Here is a tiny trained network, its code and every weight. The questions are about switching its units off for an input and a class, where a switched-off unit gives its printed mean instead of its output.

import numpy as np


def w(rows, s, z=0):
    codes = np.array(rows[::2]) - 128.0
    scale = np.full(codes.shape[1], s)
    scale[-1] = z or s
    return codes * scale


def norm(h):
    return h / np.sqrt((h * h).mean(-1, keepdims=True) + 1e-5)


def f(y):
    return y / 2 * (1 + np.tanh(0.7978845608 * (y + 0.044715 * y**3)))


def log_softmax(a):
    a = a - a.max(-1, keepdims=True)
    return a - np.log(np.exp(a).sum(-1, keepdims=True))


def net(x, mask):
    res = np.array(x, float).reshape(1, 8) / 4 @ E
    u = 0
    for l in range(4):
        y = f(norm(res) @ A[l][:, :-1].T + A[l][:, -1])
        res = res + np.where(mask[u : u + 5], y, B[l][:, -1]) @ B[l][:, :-1]
        u += 5
    return log_softmax(norm(res)[-1] @ U[:, :-1].T + U[:, -1])


A, B = {}, {}
E = w([
[115,134,115],'x0',
[48,211,255],'x1',
[221,39,23],'x2',
[167,108,172],'x3',
[251,254,33],'x4',
[144,120,144],'x5',
[118,131,117],'x6',
[109,140,106],'x7',
],0.0036)
A[0] = w([
[62,82,172,77],'L0N1',
[174,243,59,149],'L0N2',
[2,6,155,3],'L0N3',
[94,94,13,134],'L0N4',
[59,147,194,153],'L0N5',
],0.0059,0.0039)
B[0] = w([
[135,170,143,148],'L0N1',
[225,136,195,255],'L0N2',
[153,186,65,200],'L0N3',
[167,77,207,199],'L0N4',
[2,11,88,197],'L0N5',
],0.0051,0.0027)
A[1] = w([
[72,31,114,152],'L1N1',
[34,121,163,129],'L1N2',
[127,81,150,114],'L1N3',
[124,155,237,252],'L1N4',
[2,57,139,155],'L1N5',
],0.0083,0.0041)
B[1] = w([
[62,110,140,219],'L1N1',
[181,188,167,185],'L1N2',
[28,99,3,141],'L1N3',
[71,220,18,207],'L1N4',
[146,136,55,253],'L1N5',
],0.0057,0.0055)
A[2] = w([
[134,77,129,107],'L2N1',
[113,114,254,159],'L2N2',
[178,162,227,180],'L2N3',
[69,131,36,196],'L2N4',
[209,106,103,2],'L2N5',
],0.0088,0.0024)
B[2] = w([
[61,178,212,134],'L2N1',
[41,157,74,101],'L2N2',
[62,187,128,140],'L2N3',
[180,117,255,255],'L2N4',
[185,154,193,154],'L2N5',
],0.0089,0.0053)
A[3] = w([
[94,165,125,68],'L3N1',
[134,58,2,119],'L3N2',
[109,131,197,254],'L3N3',
[160,33,63,138],'L3N4',
[139,51,115,112],'L3N5',
],0.0099,0.004)
B[3] = w([
[153,147,152,120],'L3N1',
[100,199,252,125],'L3N2',
[118,76,72,254],'L3N3',
[145,175,187,158],'L3N4',
[76,133,239,151],'L3N5',
],0.012,0.0058)
U = w([
[101,28,137,251],'0',
[202,163,53,146],'1',
[106,94,253,38],'2',
[218,140,184,74],'3',
[32,122,87,117],'4',
[104,233,109,37],'5',
],0.019,0.0029)

Each question gives the input, the list of numbers given to net, and the class t.
The units are the neurons (one row each of A and B). Each row of codes is followed by its name. A weight is (code - 128) times the scale printed after its matrix; where a second scale follows, it is the last column's (A, B and U).
mask holds one flag per neuron, layer by layer. A switched-off neuron (its flag False) gives its mean, the last column of its row in B, instead of its output. The means were averaged over made-up inputs and are rounded, as every weight is.
A unit's drop is (log p(t) with every unit on - log p(t) with that unit switched off) / (log p(t) with every unit on - log p(t) with every unit switched off).
The circuit of an input: a set's keep is (log p(t) with only the set's units on - log p(t) with every unit switched off) / (log p(t) with every unit on - log p(t) with every unit switched off). Starting from the 12 units with the biggest drops (on a tie, the unit counted first), units are removed one at a time, each time the one whose removal leaves the highest keep (on an exact tie, the one counted first), for as long as the keep stays at least 0.8.
units of the circuit, in order: the units of the circuit, biggest drop first
k most important neurons: the k neurons with the biggest drops, biggest first
top k neurons in layer l: the k neurons of layer l with the biggest drops, biggest first
input [5,2,0,7,1,4,-2,4], class 5: units of the circuit, in order -> (L1N4)
input [4,-2,4,8,-3,-5,5,0], class 2: top 2 neurons in layer 1 -> (L1N4; L1N2)
input [-1,-1,-8,2,-2,1,7,8], class 0: top 2 neurons in layer 0 -> (L0N5; L0N2)
input [5,-1,-6,-8,6,1,3,1], class 1: units of the circuit, in order -> (L3N5; L2N1)
input [5,1,-1,0,1,8,6,4], class 5: top 2 neurons in layer 0 -> (L0N2; L0N4)
input [-6,-6,2,-2,8,-2,-4,-8], class 3: top 3 neurons in layer 3 -> (L3N3; L3N2; L3N4)
input [2,5,6,7,-2,0,3,8], class 0: 2 most important neurons -> (L2N4; L3N3)
input [2,-8,2,5,8,-1,3,0], class 3: top 3 neurons in layer 3 -> (L3N3; L3N2; L3N4)
input [-1,-3,-7,5,-5,-2,-6,-7], class 0: 2 most important neurons -> (L2N4; L0N5)
input [4,-2,-3,-2,-3,3,0,0], class 0: 2 most important neurons -> (L2N4; L0N5)
input [-1,-3,3,-2,3,3,-1,4], class 3: 2 most important neurons -> (L3N3; L1N2)
input [-8,7,3,3,5,-2,-3,1], class 1: 2 most important neurons -> (L1N4; L3N5)
input [6,-2,-6,-1,-4,3,2,-2], class 0: 3 most important neurons -> (L0N5; L2N4; L1N5)
input [-5,-3,2,1,-5,7,6,3], class 2: units of the circuit, in order -> (L3N5)
input [5,6,-4,8,5,7,-1,5], class 5: top 2 neurons in layer 1 -> (L1N4; L1N5)
input [6,8,6,0,-6,3,-2,6], class 0: 2 most important neurons -> (L2N4; L1N5)
input [5,-4,1,3,1,-8,4,1], class 3: top 2 neurons in layer 1 -> (L1N1; L1N2)
input [-7,2,2,2,1,8,6,-7], class 1: 4 most important neurons -> (L0N5; L1N1; L3N5; L0N4)
input [-8,-6,3,6,2,-8,-4,0], class 3: 2 most important neurons -> (L2N5; L0N5)
input [-8,-4,-4,5,4,-5,4,-8], class 1: units of the circuit, in order -> (L2N4)
